Below are the code and all the weights of a small trained network. Each question names an input and a target symbol and asks about switching units off, where a switched-off unit gives its printed mean instead of its output.

import numpy as np


def w(rows, s, z=0):
    codes = np.array(rows[::2]) - 128.0
    scale = np.full(codes.shape[1], s)
    scale[-1] = z or s
    return codes * scale


def softmax(a):
    e = np.exp(a - a.max(-1, keepdims=True))
    return e / e.sum(-1, keepdims=True)


def log_softmax(a):
    a = a - a.max(-1, keepdims=True)
    return a - np.log(np.exp(a).sum(-1, keepdims=True))


def net(x, mask):
    ids = ['ΔΨαεζμξτ'.index(c) for c in x.split()]
    T = len(ids)
    res = E[ids] + P[:T]
    u = 0
    for l in range(3):
        r = res
        for j in range(2):
            rows = slice(3 * j, 3 * j + 3)
            q, k, v = (r @ M[l][rows].T for M in (Q, K, V))
            z = softmax(np.where(np.tri(T) > 0, q @ k.T / 3**0.5, -1e9)) @ v
            o = O[l][rows]
            res = res + np.where(mask[u + j], z, o[:, -1]) @ o[:, :-1]
        u += 2
    return log_softmax(res[-1] @ U[:, :-1].T + U[:, -1])


Q, K, V, O = {}, {}, {}, {}
E = w([
[129,138,105,162,134,84,60],'Δ',
[35,95,191,39,193,110,112],'Ψ',
[169,87,113,108,165,111,226],'α',
[83,97,82,142,162,55,129],'ε',
[180,188,123,130,146,107,136],'ζ',
[133,2,102,116,129,135,148],'μ',
[226,113,144,121,113,174,153],'ξ',
[171,55,124,146,111,149,68],'τ',
],0.0098)
P = w([
[173,180,7,121,71,168,134],'0',
[121,181,134,30,45,119,101],'1',
[114,168,148,58,65,119,110],'2',
[117,157,159,87,89,114,117],'3',
[113,149,170,109,110,116,126],'4',
[116,131,181,135,123,110,137],'5',
[110,119,195,149,144,109,145],'6',
[117,106,203,170,163,107,151],'7',
[112,94,222,199,179,93,162],'8',
[107,76,254,221,189,92,177],'9',
],0.0079)
Q[0] = w([
[134,65,156,118,93,201,124],'0.h1',
[102,101,126,154,126,118,38],'0.h1',
[185,166,125,200,119,174,86],'0.h1',
[147,153,101,113,134,195,147],'0.h2',
[208,133,173,141,137,45,94],'0.h2',
[3,204,173,115,175,247,103],'0.h2',
],0.035)
K[0] = w([
[152,49,137,109,95,187,119],'0.h1',
[99,98,109,162,119,121,25],'0.h1',
[187,175,185,153,132,170,70],'0.h1',
[169,134,103,131,98,128,145],'0.h2',
[121,158,214,122,156,133,102],'0.h2',
[127,162,3,157,120,165,135],'0.h2',
],0.047)
V[0] = w([
[135,177,10,61,59,163,91],'0.h1',
[131,98,230,197,137,84,152],'0.h1',
[89,55,171,172,221,106,156],'0.h1',
[26,167,76,167,127,116,65],'0.h2',
[90,165,142,1,195,109,108],'0.h2',
[156,235,89,200,159,157,141],'0.h2',
],0.0072)
O[0] = w([
[127,120,168,176,166,145,118,143],'0.h1',
[133,136,91,93,116,89,137,131],'0.h1',
[148,160,127,115,100,155,86,124],'0.h1',
[217,105,166,78,134,206,194,126],'0.h2',
[183,76,168,166,19,132,105,253],'0.h2',
[71,2,80,67,134,116,145,14],'0.h2',
],0.007,0.0028)
Q[1] = w([
[154,169,35,124,43,138,112],'1.h1',
[48,93,181,73,227,183,137],'1.h1',
[98,49,228,251,213,102,181],'1.h1',
[66,66,90,86,229,188,142],'1.h2',
[125,92,103,205,182,109,98],'1.h2',
[129,111,105,116,85,189,100],'1.h2',
],0.027)
K[1] = w([
[206,63,68,205,170,142,176],'1.h1',
[70,116,169,106,188,143,127],'1.h1',
[62,238,252,16,43,66,51],'1.h1',
[177,118,67,191,142,165,162],'1.h2',
[117,83,165,180,153,117,109],'1.h2',
[167,115,132,118,102,178,111],'1.h2',
],0.039)
V[1] = w([
[61,182,131,105,36,111,64],'1.h1',
[164,88,105,100,96,168,122],'1.h1',
[84,86,65,209,167,61,143],'1.h1',
[234,72,126,68,39,223,135],'1.h2',
[89,2,131,99,181,170,104],'1.h2',
[224,176,180,49,167,160,238],'1.h2',
],0.0087)
O[1] = w([
[19,74,179,220,204,102,167,96],'1.h1',
[199,140,81,146,74,157,127,162],'1.h1',
[135,191,32,65,71,110,50,104],'1.h1',
[98,155,55,116,170,2,213,6],'1.h2',
[23,192,203,38,15,99,191,236],'1.h2',
[77,78,127,130,79,93,79,127],'1.h2',
],0.0054,0.0025)
Q[2] = w([
[168,94,41,215,253,141,159],'2.h1',
[66,145,186,71,45,74,104],'2.h1',
[97,95,78,195,155,161,162],'2.h1',
[116,119,238,108,69,48,94],'2.h2',
[126,162,43,75,65,144,85],'2.h2',
[146,106,192,126,155,18,91],'2.h2',
],0.03)
K[2] = w([
[197,140,192,220,165,86,52],'2.h1',
[96,79,38,41,172,117,178],'2.h1',
[180,105,157,212,140,95,150],'2.h1',
[86,90,186,57,251,96,148],'2.h2',
[132,140,66,147,109,171,214],'2.h2',
[149,125,136,170,187,48,175],'2.h2',
],0.033)
V[2] = w([
[145,47,84,186,118,101,90],'2.h1',
[35,193,89,179,160,62,71],'2.h1',
[138,168,101,171,160,146,218],'2.h1',
[47,179,100,102,122,135,71],'2.h2',
[115,6,97,107,77,184,66],'2.h2',
[72,99,71,222,148,63,80],'2.h2',
],0.022)
O[2] = w([
[117,171,196,102,134,178,203,67],'2.h1',
[4,170,102,156,92,180,84,106],'2.h1',
[186,132,151,146,117,206,119,108],'2.h1',
[180,136,189,63,116,141,97,190],'2.h2',
[118,60,113,99,11,137,195,145],'2.h2',
[162,4,128,109,141,97,93,1],'2.h2',
],0.013,0.0052)
U = w([
[238,161,4,91,112,119,138,198],'Δ',
[97,71,135,176,226,98,181,255],'Ψ',
[163,89,196,98,154,132,170,53],'α',
[85,188,185,126,144,165,192,64],'ε',
[101,102,160,89,113,92,189,63],'ζ',
[166,149,170,101,198,125,135,51],'μ',
[109,119,139,103,133,163,120,75],'ξ',
[149,158,87,138,155,123,93,66],'τ',
],0.0039,0.0088)

Each question gives the input, a string of symbols that net reads in full, and the target symbol t.
The units are the heads (3 rows each of Q, K, V and O). Each row of codes is followed by its name. A weight is (code - 128) times the scale printed after its matrix; where a second scale follows, it is the last column's (O and U).
mask holds one flag per head, layer by layer. A switched-off head (its flag False) gives its mean, the last column of its rows in O, instead of its output. The means were averaged over made-up inputs and are rounded, as every weight is.
A unit's drop is (log p(t) with every unit on - log p(t) with that unit switched off) / (log p(t) with every unit on - log p(t) with every unit switched off).
The circuit of an input: a set's keep is (log p(t) with only the set's units on - log p(t) with every unit switched off) / (log p(t) with every unit on - log p(t) with every unit switched off). Starting from all 6 units, units are removed one at a time, each time the one whose removal leaves the highest keep (on an exact tie, the one counted first), for as long as the keep stays at least 0.8.
units of the circuit, in order: the units of the circuit, biggest drop first
unit that matters most: the unit with the biggest drop
heads that matter: for each layer, one digit per head in row order, 1 if its drop is at least 0.15 and else 0, layers parted by /
input ξ μ ε ε ε τ, target Δ: unit that matters most => 0.h1
input ξ ξ ε μ Δ Ψ, target ξ: units of the circuit, in order => [0.h2; 2.h1; 2.h2; 1.h1]
input ξ ε Ψ ε ζ ε ε ε Δ, target ξ: units of the circuit, in order => [2.h1; 0.h2; 2.h2; 1.h2]
input Ψ ε ε μ τ, target Ψ: heads that matter => 01 / 11 / 01
input ξ ζ Ψ ε τ ε ε ε α, target ξ: units of the circuit, in order => [0.h2; 2.h1; 2.h2; 1.h2]
input ε Δ Ψ ξ Δ, target ε: units of the circuit, in order => [0.h2; 2.h2]
input α ε ε ε ζ τ μ Ψ τ, target α: units of the circuit, in order => [2.h2; 0.h2; 1.h1]
input ξ ε Δ ζ ε ξ α ε μ, target Δ: heads that matter => 11 / 10 / 00
input μ ε ε ξ Δ Δ Δ ξ, target Ψ: units of the circuit, in order => [2.h2; 1.h1]
input τ Δ ε Δ τ, target Ψ: units of the circuit, in order => [2.h2; 1.h1; 1.h2]
input τ Ψ Δ, target τ: units of the circuit, in order => [2.h1; 0.h2; 1.h2; 2.h2]
input τ ε μ τ Ψ α ζ ζ τ ε, target τ: units of the circuit, in order => [0.h2; 2.h1; 1.h2; 2.h2]
input ξ Δ Ψ τ ζ ε μ ε, target ξ: heads that matter => 01 / 10 / 11
input Δ τ α Ψ, target Δ: unit that matters most => 0.h2
input ε τ ε Ψ ε Δ ε Δ Δ τ, target ε: heads that matter => 01 / 10 / 01
input Ψ Δ Δ Δ, target Ψ: units of the circuit, in order => [2.h2; 1.h2; 1.h1]
input ζ ε ε ξ Δ μ τ ζ ζ Ψ, target ζ: heads that matter => 11 / 10 / 11
input ε Δ ε ε α, target Δ: heads that matter => 11 / 11 / 00
input μ Ψ ζ ε, target μ: heads that matter => 10 / 11 / 01
input ξ ε ε Δ Ψ ε ε ζ ε, target ξ: unit that matters most => 2.h1
